Below is a small trained network, with its code and all its weights. Each question gives an input and a target symbol and asks what happens when units are switched off, that is, made to give their printed mean instead of their output.

import numpy as np


def w(rows, s, z=0):
    codes = np.array(rows[::2]) - 128.0
    scale = np.full(codes.shape[1], s)
    scale[-1] = z or s
    return codes * scale


def f(y):
    return y / 2 * (1 + np.tanh(0.7978845608 * (y + 0.044715 * y**3)))


def softmax(a):
    e = np.exp(a - a.max(-1, keepdims=True))
    return e / e.sum(-1, keepdims=True)


def log_softmax(a):
    a = a - a.max(-1, keepdims=True)
    return a - np.log(np.exp(a).sum(-1, keepdims=True))


def net(x, mask):
    ids = ['αβδεηφψω'.index(c) for c in x.split()]
    T = len(ids)
    res = E[ids] + P[:T]
    u = 0
    for l in range(2):
        r = res
        for j in range(3):
            rows = slice(2 * j, 2 * j + 2)
            q, k, v = (r @ M[l][rows].T for M in (Q, K, V))
            z = softmax(np.where(np.tri(T) > 0, q @ k.T / 2**0.5, -1e9)) @ v
            o = O[l][rows]
            res = res + np.where(mask[u + j], z, o[:, -1]) @ o[:, :-1]
        u += 3
        y = f(res @ A[l][:, :-1].T + A[l][:, -1])
        res = res + np.where(mask[u : u + 4], y, B[l][:, -1]) @ B[l][:, :-1]
        u += 4
    return log_softmax(res[-1] @ U[:, :-1].T + U[:, -1])


Q, K, V, O, A, B = {}, {}, {}, {}, {}, {}
E = w([
[81,87,81],'α',
[169,102,6],'β',
[158,172,161],'δ',
[81,239,150],'ε',
[144,71,76],'η',
[170,119,99],'φ',
[108,160,123],'ψ',
[53,199,51],'ω',
],0.02)
P = w([
[232,175,2],'0',
[133,166,120],'1',
[174,200,43],'2',
[125,128,152],'3',
[100,80,190],'4',
[125,115,150],'5',
[145,150,112],'6',
[161,176,111],'7',
[223,253,4],'8',
[153,174,95],'9',
[88,68,214],'10',
[115,110,170],'11',
],0.0057)
Q[0] = w([
[219,234,148],'L0H0',
[25,24,125],'L0H0',
[140,216,126],'L0H1',
[255,128,86],'L0H1',
[191,198,18],'L0H2',
[252,90,98],'L0H2',
],0.0081)
K[0] = w([
[131,47,112],'L0H0',
[141,64,128],'L0H0',
[152,127,119],'L0H1',
[70,88,6],'L0H1',
[153,108,132],'L0H2',
[164,164,142],'L0H2',
],0.012)
V[0] = w([
[168,206,220],'L0H0',
[86,152,175],'L0H0',
[247,173,255],'L0H1',
[141,195,178],'L0H1',
[144,45,109],'L0H2',
[223,70,53],'L0H2',
],0.0079)
O[0] = w([
[132,253,173,76],'L0H0',
[182,65,45,103],'L0H0',
[171,217,60,3],'L0H1',
[188,96,52,152],'L0H1',
[139,84,99,80],'L0H2',
[94,41,218,180],'L0H2',
],0.0067,0.0052)
A[0] = w([
[206,167,175,127],'L0N0',
[49,134,195,176],'L0N1',
[254,83,142,254],'L0N2',
[39,139,149,178],'L0N3',
],0.0098,0.0054)
B[0] = w([
[164,123,101,143],'L0N0',
[165,158,108,217],'L0N1',
[117,57,244,211],'L0N2',
[150,141,2,254],'L0N3',
],0.0088,0.005)
Q[1] = w([
[176,253,123],'L1H0',
[149,25,88],'L1H0',
[70,99,81],'L1H1',
[189,144,3],'L1H1',
[191,83,118],'L1H2',
[93,204,68],'L1H2',
],0.007)
K[1] = w([
[209,75,135],'L1H0',
[238,91,224],'L1H0',
[109,58,63],'L1H1',
[109,69,6],'L1H1',
[2,109,159],'L1H2',
[111,153,228],'L1H2',
],0.0041)
V[1] = w([
[238,186,147],'L1H0',
[133,139,199],'L1H0',
[150,168,137],'L1H1',
[114,2,161],'L1H1',
[181,77,211],'L1H2',
[190,106,79],'L1H2',
],0.0089)
O[1] = w([
[116,164,229,7],'L1H0',
[90,80,167,11],'L1H0',
[169,87,145,84],'L1H1',
[174,104,192,66],'L1H1',
[3,137,155,2],'L1H2',
[166,116,156,161],'L1H2',
],0.0069,0.0038)
A[1] = w([
[116,180,81,139],'L1N0',
[101,159,48,249],'L1N1',
[233,108,254,163],'L1N2',
[84,136,64,105],'L1N3',
],0.0075,0.011)
B[1] = w([
[144,56,79,188],'L1N0',
[208,110,191,255],'L1N1',
[1,209,32,191],'L1N2',
[100,137,134,175],'L1N3',
],0.0073,0.018)
U = w([
[166,49,190,107],'α',
[110,41,182,56],'β',
[78,254,178,113],'δ',
[174,220,178,126],'ε',
[86,66,174,79],'η',
[22,158,152,192],'φ',
[177,129,243,254],'ψ',
[115,135,36,43],'ω',
],0.0079,0.0053)

Each question gives the input, a string of symbols that net reads in full, and the target symbol t.
The units are the heads (2 rows each of Q, K, V and O) and the neurons (one row each of A and B). Each row of codes is followed by its name. A weight is (code - 128) times the scale printed after its matrix; where a second scale follows, it is the last column's (O, A, B and U).
mask holds one flag per unit, layer by layer, with each layer's heads first. A switched-off unit (its flag False) gives its mean, the last column of its rows in O or B, instead of its output. The means were averaged over made-up inputs and are rounded, as every weight is.
A unit's drop is (log p(t) with every unit on - log p(t) with that unit switched off) / (log p(t) with every unit on - log p(t) with every unit switched off).
The circuit of an input: a set's keep is (log p(t) with only the set's units on - log p(t) with every unit switched off) / (log p(t) with every unit on - log p(t) with every unit switched off). Starting from the 12 units with the biggest drops (on a tie, the unit counted first), units are removed one at a time, each time the one whose removal leaves the highest keep (on an exact tie, the one counted first), for as long as the keep stays at least 0.8.
units of the circuit, in order: the units of the circuit, biggest drop first
top k neurons: the k neurons with the biggest drops, biggest first
heads that matter: for each layer, one digit per head in row order, 1 if its drop is at least 0.15 and else 0, layers parted by /
drop of u: that unit's drop, to one decimal
input ω δ φ φ ω η, target φ: heads that matter : 000 / 010
input ω ω ω ω φ, target ω: top 3 neurons : (L1N2 L1N1 L0N3)
input ω ω δ, target ω: units of the circuit, in order : (L1N2 L1H2 L1N1 L0N2)
input ψ ω α, target α: units of the circuit, in order : (L1N2)
input β α ω ω δ α ω η ω ε, target ω: units of the circuit, in order : (L1H0 L0N3)
input ω ω φ ω α ψ φ ω ω β ω ε, target ω: top 2 neurons : (L0N3 L0N2)
input ε ε ψ, target ε: units of the circuit, in order : (L1H0 L0H2 L1H2 L0H1)
input φ φ φ ω ε α ε ε δ φ, target φ: top 3 neurons : (L1N2 L1N1 L0N2)
input ω δ ε β ω ε φ φ φ φ η, target φ: top 4 neurons : (L1N2 L1N1 L0N2 L0N3)
input δ ε ω δ, target δ: heads that matter : 000 / 100
input ε ω φ η φ ψ δ ω ψ, target ψ: heads that matter : 000 / 000
input ω φ φ δ, target δ: top 3 neurons : (L1N2 L1N0 L1N1)
input ε ε ω δ ε, target ε: top 2 neurons : (L1N1 L1N2)
input δ δ ε φ, target δ: drop of L1H0 : 0.6
input α ω α, target α: drop of L0H0 : 0.2
input ψ φ ω ω ω δ φ, target φ: drop of L0H1 : 0.1
input φ ω δ, target φ: drop of L0N2 : 0.2
